Each name stands for a flat space through zero: a line, a plane or more. A row that begins with a name and a colon came from that space; any other row is followed by the name of the space it lies nearest, among the names in its block.
jm_tz: [ 10  15  -9  13 -10  18  -8   0  23 -11  -1  -6   2  18  27 -13  16  -6
   6  -7   4  19  -5   0   3  10 -13]
gz_nm: [  9   6   1  39 -12 -26 -17   1  28 -11 -44 -11  -5 -31  -2   8 -14   6
 -17  25  -7   6 -10 -19  13  37  33]
bp_ql: [-19  33  80  25  19  23  25  19  -5  53   8  10  11  12  19  12   6  10
 -34 -25 -23  41  21  16 -20 -31   4]
sc_jr: [ -5  -3 -35  -1 -24  -5  18 -11 -18 -42  -6  -3  20  42   8 -22   4   1
  15  15 -18 -16  17  -9 -12  -9   0]
jb_bt: [  7  28  12   9 -16  14  34  27  27  -9  -5   5  24  52  45 -36   9  13
 -12   5  -6  26  11  -1  -5 -12  -4]
gz_nm: [-14  -3   8  -8  -6   3   8  -9 -19   7   4 -15  22  17  -1  -8 -15   7
  -9  -7 -18  -4  16  14   2 -19 -19]
jm_tz: [  5  -3  -3   4   1 -24 -14 -10 -24  10 -14  -8 -32 -41 -42  54   2 -24
 -12  12 -19  -5   5 -16  11  -5  11]
sc_jr: [ -4  16  17  18  11  12   1   6  27  19  -6  16   6 -11  26 -13  11   3
 -10  -2   4  27 -13   1  -4   7  -4]
bp_ql: [-31 -20 -17 -39  10   9   9 -17 -22   7  16  31  13  10   6 -28  11  -2
  36 -13   5 -15   4  11 -17 -21  -7]
nh_jh: [  0  -1   4  41  23   1  -9  -4   8   3   7   5  11 -31   1  -5  -6  10
 -25   8   3  -2 -22  -1 -14  20 -14]
jm_tz: [-43  14  13  -6 -10  -9  25 -19 -10  25 -46  28  19  -2  14  -5  11  -6
   9  15 -36  27  20  -9  -5 -27  24]
gz_nm: [  9   5 -39  41  -8 -26 -42  -3  29   6 -35   2 -19 -41  17 -15  14 -26
 -26   1 -34  11  -8 -19  17  22  -5]
jb_bt: [  9  -1 -17  37  -6 -31 -47   1  37   9 -43  -5 -22 -54   6  -4  -4 -11
 -20   3 -17   7 -13 -16  23  39  22]
jm_tz: [-22   7  -5 -23 -16  -4  31  -3  20   5 -34  16  37  16  29 -41  -7  13
   6  24  -5  18   1  -1  11 -12  -4]
jb_bt: [ 40   4 -11 -20 -32 -12 -20  23  19  -6  -5 -51 -20  17  -6  11 -17 -10
 -21  -9  -3   2  10   4  51   1 -20]
jm_tz: [ -1  -5 -11  13   2 -14   6   3  12  -2 -10   0  24 -10   7 -29 -19  15
 -25  19  -6  -6 -10  -2   4   7 -16]
gz_nm: [-15 -24 -54 -19  10 -46  11   7 -12   9 -16  49  -4 -32  -5 -37   8 -15
  -9  24 -28 -25   1 -23  -6 -21   3]
jm_tz: [ -7   1  -3  31  -3  14 -25 -33 -11 -12  -2 -25   7  -6  -4  17  -1  -4
   4  -8  -9   1  -2   6  -4  17 -13]
nh_jh: [  7   7  26  15  -3 -16  12  17  -1   5 -11 -12   0  -4 -12  14 -19  12
 -29  12 -11   1   9  -5   4  -1  17]
sc_jr: [ 32   0  16   8  -2   2  10  40  -7 -12  43 -36   5  43  -3 -11 -24  18
 -41 -19  -5 -19  18  15   1 -12 -25]
gz_nm: [ 25  10  18 -10   9  18  22  19  18 -20  17  14 -17   9  -7  26  11   9
  25  18  54   6 -22 -10 -11  17  26]
bp_ql: [-21 -16  -6 -35   0   3  13  -8  -2   6   1   7  29  11   8 -34 -16  15
  14   0   9 -10  -1  15   5 -11 -15]
bp_ql: [-26  26  48  37  12  14  40  -6  -4   7 -15  24  29   7  14   6   5  20
  -7  22  -7  27   2  -6 -36  -4  26]
nh_jh: [  7  17   4   5  15   0  26   8   9  13  -3  23   0 -20  -1  13  13  -6
 -20  30   5  21 -17 -15  -4 -11 -16]
jb_bt: [-21  -9 -14   1  17  20  -7 -32 -36   1  27  11   4  -1  -7   7  19 -14
  19 -16  -6 -10   1   8 -26 -14 -24]
nh_jh: [  1   3 -18  26   3   4   0  -8  -2 -21   3   9   4   2   7  -6  13  -3
   3   9  -3  -4  -6 -10 -20  10   0]
bp_ql: [ -2   9 -16 -20 -22  -2  31  -1 -13 -30 -13  16  -4  37   2   7  23  -9
  34  20  -3   1  17 -19 -12 -16  30]
jm_tz: [ 11   7  20   0 -11  22 -15  13  30   4  10 -30  11  30  28 -23 -13  15
  -5 -30  13  13   1  24  19  12 -17]
jm_tz: [ -4   6   7 -10  14  15  13  10 -19  -1  26  40 -31  19   2  16  44 -18
  36 -19   7   1  12  -8 -37 -18  35]
sc_jr: [-27  27  31   7 -11   1  40 -22  -2  14 -47   5  33  -5   2  20  -5   8
  -9  43 -16  38   3 -10   3 -15   6]
sc_jr: [ -7  11 -12  29 -10  26 -24 -25  34 -11 -16  -9  23   5  41 -30   8   3
  14  -8   6  22 -17   8   3  31 -18]
jb_bt: [-21   3 -11  57  17  32 -52 -57 -24  -7  10   2 -16 -27   1  32  40 -29
  29 -32 -13   6  -8   1 -35  26  -2]
bp_ql: [  8  37  86   4  17   6   9  39  21  65  -8  13 -41 -24  -3  55  15  -9
 -25 -18   2  53   8   0   8 -16  39]
jm_tz: [ 11  15 -16  16  -7  11 -12  -8   6 -12  -3   0 -18   1   7  17  28 -22
   9  -2  -4  16  -3 -11  -2   6  -3]
jb_bt: [ 11  -8  -8 -22 -15  -8 -32  -2 -20  15   9 -39 -25   1 -22  24  -7 -23
 -11 -32 -23  -8  22  13  32 -18 -24]
gz_nm: [-13  -8 -34  -8  10   1 -11 -15  25   3 -15  37   1 -29  21 -29  20  -9
  26  10  16   7 -28  -9  -2  16  -3]
nh_jh: [ 16  -7  -1 -43  13  11   1  17  40  21  14   4   5 -15  10 -22 -13  11
   0   2  48   8 -34  15  30   7 -37]
sc_jr: [ 15  -4 -13   6  -2   1   0  13  -2 -18  21 -11   3  21   3 -16  -4   5
 -10  -6  -1 -15   4   3  -4   0 -15]
jb_bt: [  2 -32 -34 -55  11 -24   2   9  -9  15  14  13  -5 -22 -21 -19 -14  -5
  -2   6  10 -29  -8   3  20 -20 -27]
jb_bt: [-29 -22  14  -9  30 -11  -2 -15 -20  23  -2  36  -8 -47 -26  15  -2   4
  19   4  12 -16 -11  -2 -20   4  34]
sc_jr: [ 18  19  47   9   5  -1  31  46  -2  20  22 -13   4  28   1   3 -15  16
 -51  -7 -14   9  21   8  -1 -28  -7]
nh_jh: [-38 -14  15  23  20  -6  -8 -23 -38  13   1  22   3 -21 -13   6   2   3
   8 -14 -23 -17  13   2 -37  -3  32]
gz_nm: [-16   1   1  11   6  24 -29 -32  12   0  -9  12  -8 -18  12   9  22  -9
  42 -14  20  14 -17   3  -9  28  16]
jb_bt: [  1 -34 -34 -25  16 -20 -12 -16 -20  -3  11   2  -5 -43 -40   9 -18  -3
   3  18  16 -36 -21  -2   8   5 -19]
nh_jh: [ 34  17 -20 -20 -41   1   4  16  21 -27 -11 -34 -10  43  12   3   4 -12
   2   5   0  14  12  -6  35  -4 -12]
sc_jr: [-21  14  45   0 -28  20   5 -14  -5   3 -18 -37  28  44  14   3 -20  18
   9 -19 -14  19  29  22   9  -5  12]
gz_nm: [  6   2 -11  17   7  18 -50 -11  27   8   2   5 -29 -24  19   1  27 -21
  22 -33  13  14 -18   3   4  30   2]
nh_jh: [-31 -17   7 -31  27   3  14  -7 -16  23  11  46   2 -17  -5 -10   8   4
  29  -3  16 -10  -6   5 -23 -14  17]
gz_nm: [  5 -12  11   5 -10 -28 -13  21 -13  15   1 -36   3   5 -12 -11 -37  10
 -46 -20 -36 -20  28  13  20 -12  -7]
sc_jr: [-37   4 -14 -13 -26  -1  27 -33 -20 -22 -37  18  24  29  12 -10  13  -1
  42  21 -19   5  20 -11 -15 -14  31]
jm_tz: [ 24   5 -10 -26   8 -31  24  47   8  15   0  39 -42 -15 -11  11  22 -20
 -14  18  -1   2   2 -27   4 -24  24]
sc_jr: [ 56  -7 -65  32   5 -16 -19  22  14 -37  32 -20 -12 -12  -6 -16  -1 -12
 -48  17   0 -26 -25 -16  10  17 -60]
bp_ql: [-25 -41   7  -2   9 -24   9 -15 -29 -19   0  -8  38 -11 -32 -18 -57  46
   3  20  12 -54  -2  10 -16  18  25]
jb_bt: [ -8   3  16  11  14  -6   0  10  33   9 -23  38  -8 -29  15 -10   8  10
  15  11  22  12 -20 -12 -11  27  49]
bp_ql: [ 13  36  47  24  -9  -1  25  22  15   6 -24  -4 -10   7   2  36   4   4
 -20  19  -5  35   8 -15   1  -1  36]
nh_jh: [-22 -11  21  11  25 -13   4   2  -5  22  -4  29   5 -32  -7  -7  -9  14
  -6   3   0  -9  -6  -1 -20   4  27]
nh_jh: [ 28 -13 -15  22  16  19  -1   8  20 -42  41 -16  25  11   5 -29 -23  33
  -8  11  47 -27 -36   9 -13  39 -33]
bp_ql: [  1  14   3 -32 -15  -6  32   8   3 -11 -25  28 -21  13  -5  26  25 -11
  39  27  15  15   6 -24  -2 -10  52]
gz_nm: [ 25  28 -11  50 -11  16 -44  -6  35  -1 -12 -25 -22 -11  26  13  26 -27
 -17 -19 -15  36  -9  -5  17  25 -24]
bp_ql: [  3  -9 -25 -18  11   3 -23  -3 -14   6  19  24 -44 -14  -9  18  38 -35
  28 -24   2  -7   1  -7  -8  -9   7]
[-19   5  -6 -29  -2  26  35 -17  -4   3   9   4  47  30  20 -30  -2  10
   7  12   6  13  -4  15   1 -27 -53]
gz_nm
[-24 -12 -22  -8   6 -28  40  -3  -2  -2 -24  35  40 -14   3 -42 -16  19
 -12  49  -9 -13  -9 -14 -10 -11  -2]
jm_tz
[ -9  -9  11  16   9 -30 -40  17  52  44 -41  13  -7 -58  22 -37 -20  10
 -24 -13  -6  10 -16   3  26  33  26]
nh_jh
[ 23  18  11 -14  -1  18  42  20   7 -16  19  -1   9  31   2   9   3  10
  -4  24  27  12  -9  -4  -2 -12 -18]
gz_nm
[ -2  -5   4 -15   4 -12  36   5  14 -18 -19  26  15 -10  -9  -3 -14  25
  18  49  36  -6 -22 -16  -7  16  34]
gz_nm
[  7   2   1 -28  -6   1  39  14 -13 -21  11  11   1  33  -8   6   4   6
  17  19  16  -8   8  -8 -11 -18  15]
nh_jh
[ -1  17   9  22 -40  20  11 -15  -1 -35 -10 -57  49  67  23 -19 -25  23
 -10  -1 -20   8  24  16   9   2 -24]
sc_jr
[-12 -22  22 -33  -5 -42  11   9  -2  33 -30 -24  26 -30 -29  -7 -66  29
 -40  23 -10 -16   5  11  41 -10  -5]
jm_tz
[ 10  -5   8  -5  32  -6  20  29  -1  15  29  31 -10 -17  -9  -3   4   5
 -18   8  16  -9 -13  -5 -17 -11  -3]
sc_jr
[ 17   8 -34  23 -23  -1 -14  13  13 -27   1 -12  -2  37  32 -34  15 -10
  -8 -16 -25  -1  15  -5   1   3 -10]
sc_jr
[ 18   5  -3 -23  -8   5   8  13  18  -1   3  -9  -1  10   4  -2  -3   0
  -2   7  17   9  -8   2  21  -3 -18]
nh_jh
[ 30  10 -10  42 -17  -5 -19  13 -21 -24  20 -42 -20  29  -8  19   5 -16
 -35 -22 -39 -11  29  -3  -2  -5 -13]
bp_ql
[ 37   1 -17  33 -25 -16 -22  14  -2 -32   6 -58  -6  19 -11   7 -23   0
 -41  -4 -24 -18  15  -1  20  13 -19]
bp_ql
[  1  -5  18  13   0  12 -19 -15 -24   1  20 -44   7   5 -20  23 -22   6
 -16 -22  -9 -10  10  20   5   1 -25]
nh_jh
[ 15 -26 -34 -68 -26 -20  -6  11  11 -10  -6 -22  -3  14 -10 -21 -26   2
  17   2  19 -24   2   8  46  -3 -11]
bp_ql
[-10 -25  17 -41  25 -12 -15   4   6  37   1  24 -23 -50 -24  13 -11   3
  20  -8  33 -11 -18   7  11   8  25]
bp_ql
[ -1  -7  10  -8  -4   9  -6  10  -5  -5  19  -9   0  31   9 -15  -4   8
  11 -30   2 -11  16  15  -6  -2  10]
sc_jr
[  8 -16 -11  -9  13   7 -50  10  18  22  23   3 -30 -17  13 -19  11 -14
   9 -51  10  -6  -7  16  10  13  -9]
gz_nm
[  4  -7   5  14  13   5  -8   5  -5  -4  22  -2   0   1  -2  -5  -5   8
  -5 -13   6 -14  -3   7 -14   8  -2]
jm_tz
[ -4  10 -23  -2 -35  -6  17  -6 -29 -42 -14   3 -12  52   2  10  29 -18
  33   4 -30  -6  38 -20 -18 -18  41]
nh_jh
[ -6 -28 -49  29  13 -27  -9 -39 -29 -26  -4  -9  25 -49 -38   2 -27   5
 -24  44 -12 -40 -24 -13  -7  18 -35]
jb_bt
[-10  -2 -38   9 -29   9 -54 -34  -3 -11 -14 -23 -13  14  21  -9  23 -32
  28 -41 -32   4  19   7  13   8  -8]
nh_jh
[-11   7  31  -4  -6  16  27  21  -8  -4  19   2  22  61  26 -31  -3  22
   5 -24  -6  -1  28  16 -23 -20  16]
sc_jr
[ 20   8  38   5  39  -2   8  47  18  45  29  24 -23 -31  -3   7   3   3
 -42 -11  14  12 -14   2  -5 -10  -5]
sc_jr
[ 24   0 -33  -6   5 -15  -3  30  10   8  16  11 -20  -3   8 -20  15 -20
 -28  -5 -14  -3   0  -9  10 -18 -30]
gz_nm
[ -9 -22 -13  15  -2 -30 -54   2 -13  27  -5 -17 -20 -25  -5 -15 -12 -15
 -26 -45 -49 -22  25  11  14  -1   2]
gz_nm
[ 13  -4 -61  21  -1  -7  -6 -28  10 -36 -12  -1  14 -28  -4  -7   4  -9
  -4  45   7  -7 -35 -21   5  24 -40]
sc_jr
[ -5 -28  10 -33  18  -5  20  16 -14  -2  30  10  15   9 -16 -21 -28  30
   7  -1  28 -36  -3  14 -12  -5   6]
jm_tz
[ -3  17  18  49  12  10   1 -10  26   3 -17   0  25 -25  16  -4  -7  15
 -25  22   4  24 -25  -4  -7  26 -11]
bp_ql
[ -9   1   9 -11   2  21   1 -10 -12   6  17  -6   8  18   4   0   4  -1
  11 -18   3   3   6  15  -4 -12 -18]
gz_nm

Rows lie near named flat spaces through zero. A row that begins with a name and a colon came from that space; any other row is followed by the name of its block's space that it lies nearest.
tgrr: [  0  21 -59  27   9 -32 -13  -9 -86 -24   9  12   5 -10  -8  23  16  -3
  33 -46   4   1 -55 -17 -33   5 -19]
lfrd: [-27  16  -5  17  -1  30  29  -4 -40 -35   4  -1  34 -30 -25  29   7 -14
  11  17  15  33  -8  26  20  13 -14]
lfrd: [-19 -14 -38  -8  39  41   0 -12 -31  -5   1 -11   6 -66   5  -6  32  18
  -9  30  18   9  15  -6  13   6  -7]
tgrr: [  6   8  -2 -13  10  12 -13  -7 -10  -2 -12  -1  -7 -16  16 -16  32  20
   3  -5  -1 -12  -8  -7  -8   6   1]
bbbc: [-48 -15 -11  13  18  39  -1 -20  18  -6  34 -10 -12 -21  -8   5 -43 -53
 -55  50  16   1  27  19  42  18 -10]
tgrr: [ -1  19 -28  -4  12  30 -10 -25 -35 -19 -10   3  10 -34   9  -8  45   5
  -5   7  15 -17 -22   0  17   8 -14]
bbbc: [-31  17 -17   9 -29  32  21  13   1 -20 -22   0  22 -16 -41  -8  17   0
  -6  26   8  45  -6  22  51 -12 -18]
phll: [  0  12   9  -7 -11  -8 -22   5   2  -1 -15  -4 -22  12   7 -21   8  10
   8 -25 -12  -1 -13  -4 -13   7   0]
bbbc: [ 26 -42   8   3  14 -34  17  20   7  30   8  -9  10   1  14  35 -29  14
  20   8   0  12  42 -12 -26  10  14]
lfrd: [ 16 -26   0 -27  21  -3 -36 -15 -32   0 -20 -35 -20 -31  25 -11  -6   9
  21 -29  12  -6  24  -9   0  17 -13]
tgrr: [ 19  -6 -21  10 -12 -39 -23 -12 -32  -4  -5  -9  -5  16  -1  15 -30 -26
  15 -36   9 -11 -12  -6   6   5 -22]
bbbc: [ 13  13  36 -26  19  20 -12 -13 -28 -17 -16 -12  -3 -23  31  -7  35  25
  27 -23  -1 -14  -4   3 -28  23   7]
tgrr: [-28  -1  19  10 -11  -8  -2  17  15  -1  10  -7 -20  18 -13   1 -37 -16
  -2  -6 -13  27   8  10  -8  13   2]
phll: [ 16 -17 -29   4  39  -6  30 -13 -59 -12  27   8  38 -33  -8  36   5   5
  29  -9  20  -3  -3 -11 -21 -28   2]
lfrd: [ 15 -11 -35  12  -3 -11  22  10  28  27   6  23  19   8  -8   4  13  12
 -20  35   2  -8   3 -16  12 -28   7]
phll: [-12  -5  18   6  -8   6  19  12  11  -3   1  -5  10   0 -12  15 -18  -7
   2  16   0  25  18  15   9   8   2]
lfrd: [  1  10  42  -5 -15 -10  -3  -2   1 -16   2  -6  -6  27  -6   2 -29 -20
  15 -32  -7   0  -6  15  -8  -2   1]
lfrd: [ 18  -9  37 -28  -2 -20 -41  -8   1   1 -16 -26 -37  17  21 -24 -25  -2
  18 -53  -8 -17   8  -4 -15   5  -1]
phll: [-10 -34   3   1  26   8  20  -6  -9  -1  27 -14  14 -23  -8  28 -42 -23
  -3  19  17  12  38   9  10  -3   0]
lfrd: [-12  17 -15   5 -18  14  12   8  11  -5 -10  12  10   2 -22 -14  21   7
  -9  14  -2  14 -15   4  21 -19  -4]
tgrr: [ 15 -28  30  -1 -17 -24  17  15  51  24   8  -3   4  36 -10  10 -52 -16
  -8  10  -4   4  35   5  12 -20  11]
phll: [ 17 -47  47 -33  15  18  13  -4  41  16  -2 -28   8 -14   9   0 -37  -2
  -6  24  14   0  70  12  28 -13  11]
phll: [-24  12  17  21 -11  -8  29  18 -35 -29  11  -1  20   4 -31  36 -25 -13
  35 -18  -4  48 -10  21 -17   9  -3]
tgrr: [-48  17  13   6   1  18 -15  15  -8 -15   0 -10 -32 -10  -2 -13   0   3
   2  -7 -18  34  -7   9 -22  37   1]
bbbc: [  3   8   6   3  17  -4  -3 -14 -13  -6  23  10  -5   7  13   8  -2 -11
   0 -13  -3 -25 -16  -5 -27   3   8]
lfrd: [-18  12  11  15   2  12  11  -6 -46 -31   3 -11  17 -21  -4  35  -8 -18
  21  -2  10  24  -3  23  -1  39 -12]
phll: [ 29   1   0 -13   4  -1   9  -7  -4   2  -9   8  19  -3   6  -3  26  19
  11  -5   5 -19  -5  -7  -2 -23   5]
tgrr: [ 18  -6  10 -13   1 -17 -21   7  -4  11 -18 -12 -17   1  22  -9   8  23
  19 -23  -8  -3   6 -12 -23  16   3]
phll: [ 17  -6  -7  -9   9   3  -3 -17   5   5   3   4   5  -2   8  -6   6  -3
 -11   4   9 -28   1  -6  10 -16   0]
bbbc: [ 16 -16 -14  16  -5 -47 -26  -1   7  23  11  -2 -25  31  18  13 -39 -23
  -8 -15  -5 -21   2 -16 -15  20  -4]
phll: [-18   1   1  18  -5   6  12  -9   3 -11  22   3   8   8 -16  20 -34 -41
 -18  15   8   2   2  17  22   4  -8]
bbbc: [ -9 -25 -20  30   1 -22  28  15   9  15  29   6  16   9 -18  40 -45 -23
 -10  28   5  21  21   1   5   0   1]
bbbc: [  8 -30   3   1  20  -8  39  16  18  20  25   9  23  -3  -9  22 -16  12
   3  23   1  11  29  -7 -15 -29  21]
tgrr: [  0 -18  -5  22 -24 -14  11  -1  -3  -2  -3 -15  21   5 -16  40 -49 -41
  -4  20  19  21  25  21  46  21 -24]
bbbc: [  6 -25   6  -3  18 -11 -22 -10  10  17  12 -14 -24   1  28   5 -31 -16
 -14   3   2 -21  25  -7  -9  26   2]
lfrd: [ 18   7  23 -12 -46 -14   5   0 -19 -30 -37 -18  25  19 -39   0 -24 -16
  38 -44  13  24  -5  25  46 -33 -27]
[ 19 -24  37 -26  17  -3  10  -4 -16  -9   2 -19  12  -9  -1   9 -25   4
  34 -29   8   4  27   6 -11 -23   7]
phll
[ 39 -18  17 -22   6   0  26  -4  54  26   9  19  21  20   2 -12   6  13
 -17  20   2 -37  18 -11   9 -60  24]
tgrr
[ -7 -11  -4   5  16  -2   8  -7 -24 -10  20  -4   7 -10  -8  19 -23 -17
   8  -7   9   4   5   3  -5  -5  -3]
phll
[  9   0 -12  -2   5   0  -1  -4  -2   4  -2   5   4  -4   5  -3  16   9
  -2   3   2 -11  -5  -8  -2  -6   1]
phll
[ 11 -13  17 -19 -11  15  -5  14  58  31 -28  -9 -10  -1  19 -27  19  28
 -22  37  -6   0  34  -2  21   9  10]
phll
[-12  19 -21   6  16  10  14  -5 -14 -11  24  27   8  -3 -14  -7  25   6
  -4  -4  -5 -10 -34  -9 -21 -32  10]
tgrr
[ -8 -11 -12  -8   7  14  13   1  41  14  18  14   0   6 -19 -25  -4   0
 -31  22  -1  -9   7  -7  17 -53  12]
bbbc
[  8  14  25 -21   8  21   1  -3 -18 -15 -18  -5   8 -20  11 -10  37  28
  24 -14  -1   0  -6   4 -14   4   6]
bbbc
[ -8   1   4   0 -18 -26 -57  -8 -23 -10 -18 -31 -46  14  10 -12 -39 -29
  10 -50  -3   2  -6   3   3  39 -26]
tgrr
[ -9  10  -1 -39 -12  22 -42   1  24   0 -38 -14 -41  -4  -5 -80  32  30
  -9 -27 -11  -2 -10 -10  20 -33  -6]
lfrd
[ -3   6  34   9   6 -14  13   5  48  16  43  27 -14  47   9   4 -24 -15
 -23   6 -23 -28  -7  -4 -41  -9  33]
lfrd
[-16   2  11 -11  15  24   5  -7   5 -10  14   1  -3 -10  -7 -14   0  -3
  -9   3   0  -2   1   5   0 -18   8]
lfrd
[ 44 -15  37 -30  -7  14  37  15  36  18 -32  -1  41  -9   7  -1  36  49
  18  27   5   4  36   4  14 -26  19]
phll
[ 11  -8  -6   3  -2  13  23  -8  10   2   0   5  30  -9  -6  15   3  -8
 -12  33  16  -5  14   8  33 -11  -3]
tgrr
[ 34  -7 -34  12   0 -37   4  -8 -36   2   2   9  22   6  -2  26  -1  -4
  21 -20  12 -15 -15 -14  -4 -15 -10]
tgrr
[ 23  -1 -46  25  10 -23  33   5 -53  -2   7  19  46 -18  -7  46  27  18
  31   4  12   8 -18 -13 -19  -6  -3]
tgrr
[-44  45 -36  15 -22  36 -17  15 -15 -16 -35   4 -14 -27  -7 -30  66  28
 -11  21 -11  36 -36   5  15  39 -17]
lfrd
[-34  16   9   5  12   5  -2  28 -15  -5   4   2 -23 -11   3  -8  21  33
  20 -13 -26  36 -14  -6 -56  27  16]
tgrr
[  4 -13  29 -10  -3  -2  15  11  51  18  11   6  -3  25  -5 -10 -21   0
 -14  11 -10  -4  20   1  -1 -28  20]
tgrr
